Here is a tiny trained network, its code and every weight. The questions are about switching its units off for an input and a class, where a switched-off unit gives its printed mean instead of its output.

import numpy as np


def w(rows, s, z=0):
    codes = np.array(rows[::2]) - 128.0
    scale = np.full(codes.shape[1], s)
    scale[-1] = z or s
    return codes * scale


def f(y):
    return np.maximum(y, 0)


def log_softmax(a):
    a = a - a.max(-1, keepdims=True)
    return a - np.log(np.exp(a).sum(-1, keepdims=True))


def net(x, mask):
    res = np.array(x, float).reshape(1, 3) / 4 @ E
    y = f(res @ A[0][:, :-1].T + A[0][:, -1])
    res = res + np.where(mask, y, B[0][:, -1]) @ B[0][:, :-1]
    return log_softmax(res[-1] @ U[:, :-1].T + U[:, -1])


A, B = {}, {}
E = w([
[9,184,181,157,149,163,54,84,123,210,78],'x0',
[134,126,38,167,169,180,105,140,131,41,154],'x1',
[150,181,130,203,39,117,139,102,82,179,116],'x2',
],0.012)
A[0] = w([
[125,165,119,159,66,116,136,89,116,180,132,134],'neuron 0',
[169,93,87,93,153,125,145,144,153,46,126,131],'neuron 1',
[74,181,121,241,97,126,121,99,89,237,120,210],'neuron 2',
[69,141,202,97,135,127,110,108,117,226,128,247],'neuron 3',
[91,178,136,214,50,128,107,91,153,200,112,92],'neuron 4',
[213,112,183,54,11,81,180,129,126,198,114,157],'neuron 5',
[168,96,103,58,130,130,142,94,105,66,142,58],'neuron 6',
[180,47,125,109,152,129,116,181,149,30,144,249],'neuron 7',
[105,86,166,1,236,123,125,124,147,107,127,107],'neuron 8',
[23,181,111,175,237,157,88,93,117,97,104,122],'neuron 9',
],0.0095,0.0021)
B[0] = w([
[124,173,163,93,112,118,124,139,121,107,92,190],'neuron 0',
[153,163,118,128,133,129,180,157,78,93,130,217],'neuron 1',
[173,162,199,138,124,170,107,136,122,44,102,253],'neuron 2',
[115,135,150,125,118,136,72,135,174,127,43,239],'neuron 3',
[115,144,95,186,90,190,156,205,79,141,115,226],'neuron 4',
[175,83,185,154,77,64,126,123,84,181,194,238],'neuron 5',
[136,186,63,121,166,143,169,112,74,194,97,190],'neuron 6',
[160,139,134,108,115,126,169,90,161,8,122,240],'neuron 7',
[133,179,82,97,152,93,183,133,188,131,55,216],'neuron 8',
[101,63,108,134,134,171,74,83,138,134,206,234],'neuron 9',
],0.016,0.015)
U = w([
[168,202,48,49,162,58,253,103,108,67,128,211],'0',
[61,100,33,97,111,82,98,170,76,206,163,1],'1',
[66,52,84,164,163,221,72,60,99,67,238,76],'2',
[36,93,103,61,189,129,74,87,219,181,36,189],'3',
[63,99,103,138,176,89,127,128,69,219,200,16],'4',
[161,47,185,103,73,9,155,97,70,222,187,160],'5',
[106,84,115,143,173,147,156,126,107,204,148,30],'6',
[118,201,212,196,56,173,66,160,75,126,55,138],'7',
],0.006,0.0033)

Each question gives the input, the list of numbers given to net, and the class t.
The units are the neurons (one row each of A and B). Each row of codes is followed by its name. A weight is (code - 128) times the scale printed after its matrix; where a second scale follows, it is the last column's (A, B and U).
mask holds one flag per neuron, in row order. A switched-off neuron (its flag False) gives its mean, the last column of its row in B, instead of its output. The means were averaged over made-up inputs and are rounded, as every weight is.
A unit's drop is (log p(t) with every unit on - log p(t) with that unit switched off) / (log p(t) with every unit on - log p(t) with every unit switched off).
The circuit of an input: a set's keep is (log p(t) with only the set's units on - log p(t) with every unit switched off) / (log p(t) with every unit on - log p(t) with every unit switched off). Starting from all 10 units, units are removed one at a time, each time the one whose removal leaves the highest keep (on an exact tie, the one counted first), for as long as the keep stays at least 0.8.
units of the circuit, in order: the units of the circuit, biggest drop first
top k neurons: the k neurons with the biggest drops, biggest first
drop when u is switched off: that unit's drop, to one decimal
input [2,8,-3], class 2: units of the circuit, in order : neuron 9
input [0,-5,-6], class 3: units of the circuit, in order : neuron 1; neuron 2
input [-1,2,1], class 0: top 4 neurons : neuron 9; neuron 5; neuron 3; neuron 2
input [2,2,-2], class 2: units of the circuit, in order : neuron 3; neuron 9; neuron 0
input [0,5,3], class 2: top 2 neurons : neuron 8; neuron 3
input [-1,-1,1], class 5: units of the circuit, in order : neuron 2; neuron 4; neuron 7
input [1,2,-1], class 2: top 2 neurons : neuron 3; neuron 8
input [-5,0,8], class 5: top 2 neurons : neuron 5; neuron 3
input [-3,-7,-4], class 5: top 2 neurons : neuron 5; neuron 2
input [1,-4,-6], class 3: drop when neuron 1 is switched off : 0.1
input [-1,-6,0], class 5: drop when neuron 5 is switched off : 0.4
input [4,-6,-7], class 3: drop when neuron 4 is switched off : 0.0
input [-5,-4,8], class 5: drop when neuron 5 is switched off : 1.4
input [-4,-7,3], class 5: units of the circuit, in order : neuron 5
